Here is a tiny trained network, its code and every weight. The questions are about switching its units off for an input and a target symbol, where a switched-off unit gives its printed mean instead of its output.

import numpy as np


def w(rows, s, z=0):
    codes = np.array(rows[::2]) - 128.0
    scale = np.full(codes.shape[1], s)
    scale[-1] = z or s
    return codes * scale


def norm(h):
    return h / np.sqrt((h * h).mean(-1, keepdims=True) + 1e-5)


def f(y):
    return y / 2 * (1 + np.tanh(0.7978845608 * (y + 0.044715 * y**3)))


def softmax(a):
    e = np.exp(a - a.max(-1, keepdims=True))
    return e / e.sum(-1, keepdims=True)


def log_softmax(a):
    a = a - a.max(-1, keepdims=True)
    return a - np.log(np.exp(a).sum(-1, keepdims=True))


def net(x, mask):
    ids = ['ΔΠΣαεζητ'.index(c) for c in x.split()]
    T = len(ids)
    res = E[ids] + P[:T]
    u = 0
    for l in range(3):
        q, k, v = (norm(res) @ M[l].T for M in (Q, K, V))
        z = softmax(np.where(np.tri(T) > 0, q @ k.T / 3**0.5, -1e9)) @ v
        res = res + np.where(mask[u], z, O[l][:, -1]) @ O[l][:, :-1]
        u += 1
        y = f(norm(res) @ A[l][:, :-1].T + A[l][:, -1])
        res = res + np.where(mask[u : u + 4], y, B[l][:, -1]) @ B[l][:, :-1]
        u += 4
    return log_softmax(norm(res)[-1] @ U[:, :-1].T + U[:, -1])


Q, K, V, O, A, B = {}, {}, {}, {}, {}, {}
E = w([
[153,164,117,159,167,126,172],'Δ',
[188,71,161,136,151,3,143],'Π',
[29,179,114,79,193,56,197],'Σ',
[117,142,70,176,208,59,15],'α',
[16,115,104,79,149,134,166],'ε',
[164,72,2,162,83,137,179],'ζ',
[187,155,77,79,188,160,140],'η',
[166,105,129,60,205,185,74],'τ',
],0.02)
P = w([
[162,92,215,240,208,141,219],'0',
[125,44,114,159,255,135,172],'1',
[103,63,100,135,203,159,170],'2',
[95,87,104,125,139,139,136],'3',
[129,155,140,94,124,120,113],'4',
[189,208,145,92,86,72,98],'5',
[130,209,85,52,36,98,129],'6',
[136,235,41,20,22,72,129],'7',
[179,128,55,37,65,93,145],'8',
],0.0096)
Q[0] = w([
[224,95,131,169,112,236,175],'L0H0',
[114,150,200,208,68,175,66],'L0H0',
[113,253,118,113,168,191,104],'L0H0',
],0.021)
K[0] = w([
[133,143,175,244,111,206,180],'L0H0',
[38,96,148,145,184,130,207],'L0H0',
[187,64,151,167,251,72,154],'L0H0',
],0.022)
V[0] = w([
[249,136,13,203,125,183,121],'L0H0',
[192,72,47,117,92,89,210],'L0H0',
[94,229,97,155,195,35,145],'L0H0',
],0.014)
O[0] = w([
[215,159,157,156,2,175,53,159],'L0H0',
[250,175,72,173,162,65,199,255],'L0H0',
[116,161,215,202,226,43,75,253],'L0H0',
],0.0093,0.0086)
A[0] = w([
[141,162,130,43,169,211,93,213],'L0N0',
[212,209,132,104,108,187,144,170],'L0N1',
[6,138,74,137,174,100,80,249],'L0N2',
[125,67,224,134,29,46,160,35],'L0N3',
],0.018,0.0018)
B[0] = w([
[226,239,175,182,99,100,199,175],'L0N0',
[78,172,60,211,180,183,137,254],'L0N1',
[246,24,27,61,83,174,86,227],'L0N2',
[7,118,113,185,219,13,140,228],'L0N3',
],0.012,0.0076)
Q[1] = w([
[71,170,128,119,222,202,96],'L1H0',
[55,149,189,166,146,248,140],'L1H0',
[136,127,174,22,130,133,130],'L1H0',
],0.016)
K[1] = w([
[204,44,103,210,190,178,135],'L1H0',
[138,5,200,220,189,247,216],'L1H0',
[113,23,137,147,40,91,170],'L1H0',
],0.014)
V[1] = w([
[196,118,232,216,155,120,147],'L1H0',
[94,141,62,139,206,179,66],'L1H0',
[68,71,95,228,62,7,124],'L1H0',
],0.015)
O[1] = w([
[59,200,133,221,137,28,251,248],'L1H0',
[102,158,94,67,212,223,134,192],'L1H0',
[246,171,255,122,81,9,96,142],'L1H0',
],0.0084,0.011)
A[1] = w([
[145,98,121,14,103,112,220,2],'L1N0',
[76,143,154,148,149,209,131,90],'L1N1',
[63,119,127,5,61,207,180,68],'L1N2',
[8,56,150,81,84,125,171,101],'L1N3',
],0.026,0.0031)
B[1] = w([
[110,233,84,16,56,58,159,252],'L1N0',
[172,142,172,123,107,39,134,199],'L1N1',
[100,44,253,201,77,182,76,200],'L1N2',
[60,66,67,226,112,93,107,204],'L1N3',
],0.024,0.0044)
Q[2] = w([
[186,5,136,201,122,70,95],'L2H0',
[165,66,202,166,163,120,252],'L2H0',
[134,159,234,136,114,141,121],'L2H0',
],0.012)
K[2] = w([
[217,77,175,178,144,132,135],'L2H0',
[77,65,201,124,127,40,212],'L2H0',
[133,51,129,108,163,188,245],'L2H0',
],0.011)
V[2] = w([
[95,97,105,80,3,139,118],'L2H0',
[87,126,206,67,170,237,224],'L2H0',
[144,152,173,15,186,114,170],'L2H0',
],0.015)
O[2] = w([
[128,168,136,189,165,6,177,8],'L2H0',
[98,171,112,202,80,92,105,21],'L2H0',
[92,115,158,239,116,188,153,141],'L2H0',
],0.013,0.015)
A[2] = w([
[137,162,158,88,29,128,204,2],'L2N0',
[87,254,138,118,88,153,138,152],'L2N1',
[44,98,3,119,107,137,60,86],'L2N2',
[22,209,158,78,215,143,91,118],'L2N3',
],0.022,0.0077)
B[2] = w([
[114,135,57,2,131,111,177,177],'L2N0',
[53,65,110,109,137,68,54,255],'L2N1',
[69,126,125,202,208,187,218,223],'L2N2',
[157,255,129,96,93,155,95,253],'L2N3',
],0.019,0.0088)
U = w([
[227,107,79,179,53,161,143,137],'Δ',
[104,116,104,39,101,90,185,75],'Π',
[132,183,186,94,178,242,254,60],'Σ',
[176,20,118,103,204,159,40,80],'α',
[72,62,126,197,127,180,153,231],'ε',
[184,105,218,175,137,76,177,165],'ζ',
[74,164,212,112,142,133,45,83],'η',
[132,113,223,119,25,209,138,253],'τ',
],0.0076,0.0035)

Each question gives the input, a string of symbols that net reads in full, and the target symbol t.
The units are the heads (3 rows each of Q, K, V and O) and the neurons (one row each of A and B). Each row of codes is followed by its name. A weight is (code - 128) times the scale printed after its matrix; where a second scale follows, it is the last column's (O, A, B and U).
mask holds one flag per unit, layer by layer, with each layer's heads first. A switched-off unit (its flag False) gives its mean, the last column of its rows in O or B, instead of its output. The means were averaged over made-up inputs and are rounded, as every weight is.
A unit's drop is (log p(t) with every unit on - log p(t) with that unit switched off) / (log p(t) with every unit on - log p(t) with every unit switched off).
The circuit of an input: a set's keep is (log p(t) with only the set's units on - log p(t) with every unit switched off) / (log p(t) with every unit on - log p(t) with every unit switched off). Starting from the 12 units with the biggest drops (on a tie, the unit counted first), units are removed one at a time, each time the one whose removal leaves the highest keep (on an exact tie, the one counted first), for as long as the keep stays at least 0.8.
units of the circuit, in order: the units of the circuit, biggest drop first
top k neurons: the k neurons with the biggest drops, biggest first
k most important neurons of layer l: the k neurons of layer l with the biggest drops, biggest first
input τ Σ τ Δ Δ τ, target Π: units of the circuit, in order : [L0N0 L0H0 L2N0 L2N1]
input Π Π Δ Δ Π Π Π α Π, target η: units of the circuit, in order : [L0H0]
input Σ τ Δ Σ Π Π Π, target ζ: units of the circuit, in order : [L0N2 L1H0]
input Δ Π Δ η, target η: units of the circuit, in order : [L0N2 L2N1 L0H0]
input Δ Δ Π Σ Π Π, target α: units of the circuit, in order : [L1N0 L2H0]
input τ Δ Σ α Σ, target α: units of the circuit, in order : [L0N2 L0H0]
input α Π Π τ ε η Π, target Σ: 3 most important neurons of layer 2 : [L2N2 L2N3 L2N1]
input Π η ε, target η: top 3 neurons : [L0N2 L0N1 L1N1]
input η η Π Δ, target α: 2 most important neurons of layer 2 : [L2N1 L2N3]
input τ ε η Δ ζ Σ Π η Σ, target η: top 3 neurons : [L0N2 L0N1 L2N1]
input ε Π Π Δ, target ζ: top 2 neurons : [L1N0 L0N2]
input Π ζ Π Π τ τ Σ, target τ: units of the circuit, in order : [L1N2 L0H0]
input Π τ τ Π ζ Σ τ η Δ, target ε: 3 most important neurons of layer 2 : [L2N3 L2N1 L2N0]
input ζ τ η α, target α: units of the circuit, in order : [L0N2]
input Σ Π Δ, target ε: units of the circuit, in order : [L0H0 L2H0 L2N3]
input Π Δ ε Π τ Σ, target τ: units of the circuit, in order : [L0H0 L1N2]
input Π τ Π η Π Π η ε ε, target η: 2 most important neurons of layer 1 : [L1N1 L1N3]
input Π Π ε τ, target Σ: 3 most important neurons of layer 0 : [L0N2 L0N0 L0N3]
input τ τ ζ Δ, target Π: top 3 neurons : [L0N0 L1N1 L2N0]
input α Δ Σ Π Δ, target η: top neuron : [L2N1]
input τ Π Δ Δ, target Π: top 3 neurons : [L0N0 L1N1 L0N3]
input Δ Π ε, target Π: top 2 neurons : [L1N0 L2N0]
